Below is a small trained network, with its code and all its weights. Each question gives an input and a target symbol and asks what happens when units are switched off, that is, made to give their printed mean instead of their output.

import numpy as np


def w(rows, s, z=0):
    codes = np.array(rows[::2]) - 128.0
    scale = np.full(codes.shape[1], s)
    scale[-1] = z or s
    return codes * scale


def f(y):
    return y / 2 * (1 + np.tanh(0.7978845608 * (y + 0.044715 * y**3)))


def softmax(a):
    e = np.exp(a - a.max(-1, keepdims=True))
    return e / e.sum(-1, keepdims=True)


def log_softmax(a):
    a = a - a.max(-1, keepdims=True)
    return a - np.log(np.exp(a).sum(-1, keepdims=True))


def net(x, mask):
    ids = ['αβδεζηλμξπστψω'.index(c) for c in x.split()]
    T = len(ids)
    res = E[ids] + P[:T]
    q, k, v = (res @ M[0].T for M in (Q, K, V))
    z = softmax(np.where(np.tri(T) > 0, q @ k.T / 2**0.5, -1e9)) @ v
    res = res + np.where(mask[0], z, O[0][:, -1]) @ O[0][:, :-1]
    y = f(res @ A[0][:, :-1].T + A[0][:, -1])
    res = res + np.where(mask[1:17], y, B[0][:, -1]) @ B[0][:, :-1]
    return log_softmax(res[-1] @ U[:, :-1].T + U[:, -1])


Q, K, V, O, A, B = {}, {}, {}, {}, {}, {}
E = w([
[118,132,62,121,92],'α',
[134,57,175,151,173],'β',
[59,215,198,74,152],'δ',
[90,229,114,56,136],'ε',
[133,193,96,99,146],'ζ',
[167,38,147,135,156],'η',
[109,163,118,183,181],'λ',
[64,88,131,59,150],'μ',
[73,118,85,41,71],'ξ',
[108,141,126,76,46],'π',
[117,82,191,112,148],'σ',
[250,118,199,109,101],'τ',
[134,90,104,87,120],'ψ',
[187,87,117,156,156],'ω',
],0.018)
P = w([
[153,163,91,140,137],'0',
[31,27,172,226,66],'1',
[115,24,171,10,202],'2',
[151,142,75,166,174],'3',
[34,159,246,207,124],'4',
[138,9,182,2,187],'5',
[141,137,69,172,188],'6',
],0.0087)
Q[0] = w([
[18,31,53,145,63],'head 0',
[218,166,3,249,152],'head 0',
],0.0056)
K[0] = w([
[115,159,159,94,134],'head 0',
[165,154,2,128,168],'head 0',
],0.0089)
V[0] = w([
[139,153,38,207,183],'head 0',
[190,169,188,140,2],'head 0',
],0.0069)
O[0] = w([
[197,136,93,131,87,3],'head 0',
[133,143,255,43,173,238],'head 0',
],0.008,0.0042)
A[0] = w([
[64,202,123,177,152,131],'neuron 0',
[156,141,53,158,66,144],'neuron 1',
[112,60,206,181,95,255],'neuron 2',
[82,173,170,180,54,117],'neuron 3',
[61,153,84,84,158,119],'neuron 4',
[214,119,149,124,109,142],'neuron 5',
[174,208,162,154,132,152],'neuron 6',
[170,97,141,200,89,162],'neuron 7',
[178,90,139,41,111,147],'neuron 8',
[119,141,114,53,185,162],'neuron 9',
[92,159,62,53,92,157],'neuron 10',
[74,142,237,110,90,193],'neuron 11',
[241,172,61,116,200,151],'neuron 12',
[115,208,103,158,181,161],'neuron 13',
[81,116,85,92,162,211],'neuron 14',
[98,245,148,170,182,171],'neuron 15',
],0.011,0.0048)
B[0] = w([
[119,151,75,130,105,151],'neuron 0',
[3,44,156,189,158,138],'neuron 1',
[155,174,26,69,66,225],'neuron 2',
[79,1,81,177,195,139],'neuron 3',
[119,180,125,85,120,164],'neuron 4',
[102,205,114,124,177,187],'neuron 5',
[129,180,115,167,54,170],'neuron 6',
[157,159,90,104,188,150],'neuron 7',
[72,149,169,202,124,211],'neuron 8',
[163,92,179,145,132,192],'neuron 9',
[152,81,128,194,94,161],'neuron 10',
[101,132,31,141,165,253],'neuron 11',
[166,95,204,209,145,173],'neuron 12',
[147,45,115,138,115,151],'neuron 13',
[173,146,235,132,73,166],'neuron 14',
[163,83,18,142,79,171],'neuron 15',
],0.0072,0.014)
U = w([
[210,142,79,90,45,253],'α',
[27,119,129,189,152,64],'β',
[186,226,217,176,119,53],'δ',
[18,122,212,82,254,145],'ε',
[155,106,107,48,164,127],'ζ',
[56,111,137,208,152,76],'η',
[147,109,112,83,156,135],'λ',
[38,135,142,149,102,54],'μ',
[64,145,172,133,64,66],'ξ',
[176,77,100,98,204,68],'π',
[59,106,178,198,243,198],'σ',
[150,117,161,202,89,102],'τ',
[90,111,143,156,128,65],'ψ',
[76,209,53,88,116,147],'ω',
],0.0087,0.0042)

Each question gives the input, a string of symbols that net reads in full, and the target symbol t.
The units are the heads (2 rows each of Q, K, V and O) and the neurons (one row each of A and B). Each row of codes is followed by its name. A weight is (code - 128) times the scale printed after its matrix; where a second scale follows, it is the last column's (O, A, B and U).
mask holds one flag per unit, heads first, then neurons. A switched-off unit (its flag False) gives its mean, the last column of its rows in O or B, instead of its output. The means were averaged over made-up inputs and are rounded, as every weight is.
A unit's drop is (log p(t) with every unit on - log p(t) with that unit switched off) / (log p(t) with every unit on - log p(t) with every unit switched off).
The circuit of an input: a set's keep is (log p(t) with only the set's units on - log p(t) with every unit switched off) / (log p(t) with every unit on - log p(t) with every unit switched off). Starting from the 12 units with the biggest drops (on a tie, the unit counted first), units are removed one at a time, each time the one whose removal leaves the highest keep (on an exact tie, the one counted first), for as long as the keep stays at least 0.8.
units of the circuit, in order: the units of the circuit, biggest drop first
unit that matters most: the unit with the biggest drop
top k neurons: the k neurons with the biggest drops, biggest first
drop when u is switched off: that unit's drop, to one decimal
input ω τ τ η η, target ω: units of the circuit, in order : [neuron 2; neuron 12]
input τ τ ψ, target ε: unit that matters most : head 0
input ω τ τ ω λ, target α: units of the circuit, in order : [neuron 15; neuron 8]
input τ ε ζ τ λ, target ω: units of the circuit, in order : [neuron 0; neuron 15]
input ε τ λ ω ω, target α: units of the circuit, in order : [neuron 8; neuron 2]
input η τ ζ, target ε: units of the circuit, in order : [neuron 2; head 0]
input π τ τ, target ε: units of the circuit, in order : [head 0; neuron 15]
input τ μ τ τ τ η, target ε: top 4 neurons : [neuron 8; neuron 15; neuron 6; neuron 10]
input ω τ ε ψ ζ ω ω, target σ: units of the circuit, in order : [head 0; neuron 1; neuron 2; neuron 12]
input τ τ ω τ τ τ ζ, target τ: top 2 neurons : [neuron 12; neuron 2]
input ε μ ω η ω τ τ, target δ: top 2 neurons : [neuron 11; neuron 12]
input ζ η τ τ π, target ω: top 4 neurons : [neuron 11; neuron 2; neuron 12; neuron 8]
input μ τ ε τ π, target ω: top 3 neurons : [neuron 11; neuron 2; neuron 12]
input τ ω ζ η ω ζ, target δ: top 2 neurons : [neuron 11; neuron 14]
input τ τ ε α τ τ ε, target α: drop when neuron 5 is switched off : 0.0
input ξ τ ε, target ε: drop when neuron 2 is switched off : 0.7
input ε η τ π δ, target ω: drop when neuron 8 is switched off : 0.1
input ω τ σ τ β, target ω: top neuron : [neuron 2]
input ξ σ τ α ε ε ω, target σ: top 3 neurons : [neuron 1; neuron 2; neuron 12]
